Here is a tiny trained network, its code and every weight. The questions are about switching its units off for an input and a class, where a switched-off unit gives its printed mean instead of its output.

import numpy as np


def w(rows, s, z=0):
    codes = np.array(rows[::2]) - 128.0
    scale = np.full(codes.shape[1], s)
    scale[-1] = z or s
    return codes * scale


def f(y):
    return y / 2 * (1 + np.tanh(0.7978845608 * (y + 0.044715 * y**3)))


def log_softmax(a):
    a = a - a.max(-1, keepdims=True)
    return a - np.log(np.exp(a).sum(-1, keepdims=True))


def net(x, mask):
    res = np.array(x, float).reshape(1, 7) / 4 @ E
    y = f(res @ A[0][:, :-1].T + A[0][:, -1])
    res = res + np.where(mask, y, B[0][:, -1]) @ B[0][:, :-1]
    return log_softmax(res[-1] @ U[:, :-1].T + U[:, -1])


A, B = {}, {}
E = w([
[60,54,123,92,134,62,89,68],'x0',
[128,114,97,155,92,76,241,46],'x1',
[43,98,165,111,105,204,194,198],'x2',
[124,128,132,136,122,136,123,128],'x3',
[170,107,160,115,2,82,94,174],'x4',
[128,128,134,133,131,145,115,131],'x5',
[83,158,35,99,51,161,122,135],'x6',
],0.0098)
A[0] = w([
[52,169,99,186,232,141,168,111,254],'neuron 0',
[177,239,159,142,108,119,200,145,77],'neuron 1',
[68,123,149,106,154,152,193,124,131],'neuron 2',
[164,32,199,179,17,137,150,148,126],'neuron 3',
[59,95,206,119,136,124,211,185,69],'neuron 4',
[53,116,131,97,91,167,203,179,105],'neuron 5',
[166,199,91,166,128,85,105,63,100],'neuron 6',
[92,64,151,106,114,114,109,60,55],'neuron 7',
[160,74,250,186,177,97,153,153,93],'neuron 8',
[178,5,37,239,90,115,233,83,181],'neuron 9',
[74,106,138,142,124,86,95,100,57],'neuron 10',
[255,199,102,175,132,210,167,175,108],'neuron 11',
[77,158,21,147,86,148,107,159,94],'neuron 12',
],0.0081,0.0075)
B[0] = w([
[112,145,98,199,105,55,106,157,246],'neuron 0',
[8,131,165,62,214,122,142,131,162],'neuron 1',
[144,194,154,127,115,116,114,151,170],'neuron 2',
[106,191,109,150,89,78,95,158,197],'neuron 3',
[156,198,87,111,166,162,75,80,177],'neuron 4',
[196,170,102,98,147,150,69,74,185],'neuron 5',
[180,203,165,122,98,165,75,58,163],'neuron 6',
[33,145,174,67,201,134,139,124,146],'neuron 7',
[134,63,16,129,33,192,180,78,196],'neuron 8',
[165,63,159,153,188,145,81,183,224],'neuron 9',
[85,124,137,65,185,149,139,82,134],'neuron 10',
[69,72,126,97,150,84,84,80,205],'neuron 11',
[128,49,79,173,107,155,202,93,166],'neuron 12',
],0.011,0.013)
U = w([
[210,217,141,85,145,160,87,38,34],'0',
[11,100,171,56,164,120,117,97,45],'1',
[147,106,128,140,120,112,109,151,254],'2',
[166,68,145,142,154,154,76,205,213],'3',
[147,62,70,144,82,146,177,70,72],'4',
[140,129,138,138,114,106,114,145,230],'5',
[124,167,123,157,86,35,105,171,52],'6',
[131,159,198,135,115,102,236,184,62],'7',
],0.011,0.0092)

Each question gives the input, the list of numbers given to net, and the class t.
The units are the neurons (one row each of A and B). Each row of codes is followed by its name. A weight is (code - 128) times the scale printed after its matrix; where a second scale follows, it is the last column's (A, B and U).
mask holds one flag per neuron, in row order. A switched-off neuron (its flag False) gives its mean, the last column of its row in B, instead of its output. The means were averaged over made-up inputs and are rounded, as every weight is.
A unit's drop is (log p(t) with every unit on - log p(t) with that unit switched off) / (log p(t) with every unit on - log p(t) with every unit switched off).
The circuit of an input: a set's keep is (log p(t) with only the set's units on - log p(t) with every unit switched off) / (log p(t) with every unit on - log p(t) with every unit switched off). Starting from the 12 units with the biggest drops (on a tie, the unit counted first), units are removed one at a time, each time the one whose removal leaves the highest keep (on an exact tie, the one counted first), for as long as the keep stays at least 0.8.
circuit, biggest first: the units of the circuit, biggest drop first
most important unit: the unit with the biggest drop
top k neurons: the k neurons with the biggest drops, biggest first
drop of u: that unit's drop, to one decimal
input [4,-7,-5,-5,-1,-3,8], class 4: most important unit => neuron 12
input [0,-5,1,6,-8,-3,2], class 6: top 2 neurons => neuron 0; neuron 9
input [7,-2,-3,-3,0,-7,5], class 1: top 2 neurons => neuron 8; neuron 7
input [-7,3,-1,6,2,-1,2], class 1: circuit, biggest first => neuron 1; neuron 11
input [-4,-3,1,-3,-5,1,-5], class 4: circuit, biggest first => neuron 8; neuron 9
input [7,0,8,-5,3,6,-3], class 0: circuit, biggest first => neuron 4; neuron 5
input [8,-5,8,3,2,7,-4], class 0: top 2 neurons => neuron 4; neuron 5
input [0,-2,-6,2,-7,-6,-3], class 6: top 2 neurons => neuron 0; neuron 5
input [-8,2,0,2,-4,-7,3], class 1: top 2 neurons => neuron 1; neuron 11
input [4,-4,6,0,8,-2,-3], class 6: top 2 neurons => neuron 3; neuron 9
input [-5,-2,-3,1,-4,0,3], class 1: circuit, biggest first => neuron 11; neuron 5
input [-7,8,-3,4,8,-7,-3], class 3: top 2 neurons => neuron 9; neuron 0
input [8,4,-8,6,2,-4,-1], class 0: top 2 neurons => neuron 6; neuron 11
input [5,5,-5,-8,-6,-5,8], class 2: circuit, biggest first => neuron 9
input [-7,-4,0,4,-1,-2,-5], class 1: top 3 neurons => neuron 11; neuron 1; neuron 9
input [-7,8,0,-7,-1,7,-5], class 3: top 2 neurons => neuron 9; neuron 7
input [-7,2,-4,3,2,5,-2], class 1: circuit, biggest first => neuron 1; neuron 11
input [-7,-8,8,3,-6,-1,7], class 0: top 2 neurons => neuron 5; neuron 9
input [5,8,5,8,-8,-3,2], class 2: top 2 neurons => neuron 9; neuron 0
input [-3,-1,7,2,-7,-7,-8], class 4: top 2 neurons => neuron 8; neuron 0
input [0,-1,2,-2,-6,2,5], class 6: circuit, biggest first => neuron 0
input [-8,3,2,4,3,1,5], class 1: drop of neuron 1 => 0.4
input [-1,-3,-3,4,-7,-1,2], class 6: drop of neuron 3 => -0.1
input [0,3,6,3,-4,7,-8], class 4: drop of neuron 8 => 2.0
